Questions about the row below.
1) Find the entry just right of 110.
2) Find the entry just right of 175.
131,110,85,117,46,97,128,79,175,173,121
1) 85
2) 173

W =
133	146	127	133	151	110	130	136	156	97
42	66	107	92	73	210	129	71	87	63
125	126	133	113	129	122	117	113	123	118
119	83	197	95	181	97	108	96	78	153
89	100	127	139	126	127	145	137	124	116
150	142	149	63	133	114	73	67	101	108
142	173	48	148	69	164	138	141	179	84
Counting starts at 0.
Find the entry in row 1 and column 0.
Answer: 42
The entry at row 1, column 1: 66
Find the entry just right of 107.
Answer: 92
Find the top-right entry.
Answer: 97
Find the entry just left of 149.
Answer: 142
Find the bottom-right entry.
Answer: 84
Find the bottom-left entry.
Answer: 142
The bottom entry of the column that holds the largest entry -> 164
The entry directly below 151: 73
The entry just right of the largest entry is 129
The entry just right of 164 is 138
Find the entry at row 2, column 0.
Answer: 125
Find the entry in row 0 and column 2.
Answer: 127
Find the entry just left of 67.
Answer: 73
The top-left entry: 133
The entry directly below 118 is 153
The entry just left of 118 is 123
The entry directly above 67 is 137
The entry just right of 83 -> 197
The entry directly below 137 is 67
Find the entry at row 2, column 2.
Answer: 133

Questions about the row below.
1) Give the entry just right of 192.
2) Give the entry just left of 131.
55,108,133,63,136,129,192,142,122,121,131,140
1) 142
2) 121

x =
198,119,131,133,74,210,195,85,166,134,115,107,131,101,50
129,183,111,69,198,201,167,94,139,105,182,150,49,140,49
167,128,99,39,158,129,174,105,141,120,99,64,73,59,70
48,204,66,91,190,142,80,149,95,177,166,192,190,126,147
91,167,184,153,156,179,170,167,212,152,78,174,50,177,159
153,58,69,59,56,183,136,83,161,40,44,89,197,122,77
56,94,98,55,60,93,180,181,71,88,140,155,165,122,61
67,54,169,204,214,212,138,198,156,51,43,49,156,82,48
51,165,106,193,209,83,58,131,50,163,85,199,106,126,206
175,132,164,192,106,132,200,213,155,70,137,57,95,83,49
125,110,70,77,179,109,185,195,54,74,164,118,205,58,84
122,209,114,185,168,98,183,175,143,131,110,98,202,194,49
170,99,92,65,92,82,52,215,77,65,144,96,95,203,72
92,159,59,152,157,72,81,156,59,167,80,60,104,185,185
202,50,134,176,52,49,60,124,83,106,70,123,138,197,189
163,209,215,141,84,113,57,164,192,174,121,66,216,145,133
Indices start at 0.
Find the entry directly below 107.
Answer: 150
The entry in row 0 and column 0: 198
Find the entry just right of the smallest entry.
Answer: 158
Find the entry directly below 115.
Answer: 182
The entry in the bottom-right corner is 133
The entry in row 2 and column 0 is 167
The entry at row 1, column 0 -> 129
Find the entry at row 0, column 1.
Answer: 119
The entry just left of the largest entry: 66
The top entry of the column that holds the largest entry is 131
The smallest entry -> 39
The entry directly above the smallest entry is 69
The entry just left of the smallest entry is 99
Find the entry just right of the largest entry.
Answer: 145
The largest entry: 216
Find the entry directly below 88.
Answer: 51
Find the entry in the bottom-left corner.
Answer: 163
Find the top entry of the column that holds the smallest entry.
Answer: 133
The entry at row 1, column 2: 111
The entry in row 2 and column 1 is 128
The entry in the top-right corner -> 50
Find the entry just left of 161.
Answer: 83

127,191,86,113
128,181,60,113
127,59,150,123
123,97,161,163
Indices start at 0.
Read off the entry at row 0, column 2.
A: 86
Read off the entry directly below the smallest entry.
A: 97
Read off the entry at row 0, column 0.
A: 127
The entry directly below 191 -> 181
The entry just right of 86 -> 113

Questions about the row below.
1) Read off the entry just left of 71.
2) Read off the entry just right of 195.
3) Read off the entry just left of 98.
4) Read off the entry just left of 103.
89	103	195	85	128	71	178	152	127	50	186	100	132	98	82	118
1) 128
2) 85
3) 132
4) 89

Questions about the matrix below.
1) Give the entry directly below 147.
2) Give the entry directly above 141.
3) Give the entry in the top-left corner.
4) Give the third entry in reading order.
5) Give the entry directly below 178.
6) Give the 3rd smallest entry.
7) Give the last entry, reading row by row.
8) Give the largest entry in the last row.
160,167,126,121,154
90,104,115,141,120
133,172,60,147,108
134,67,129,151,100
68,127,119,96,135
91,118,137,98,163
180,104,100,178,164
202,138,105,127,88
128,90,174,134,144
133,129,110,149,126
1) 151
2) 121
3) 160
4) 126
5) 127
6) 68
7) 126
8) 149
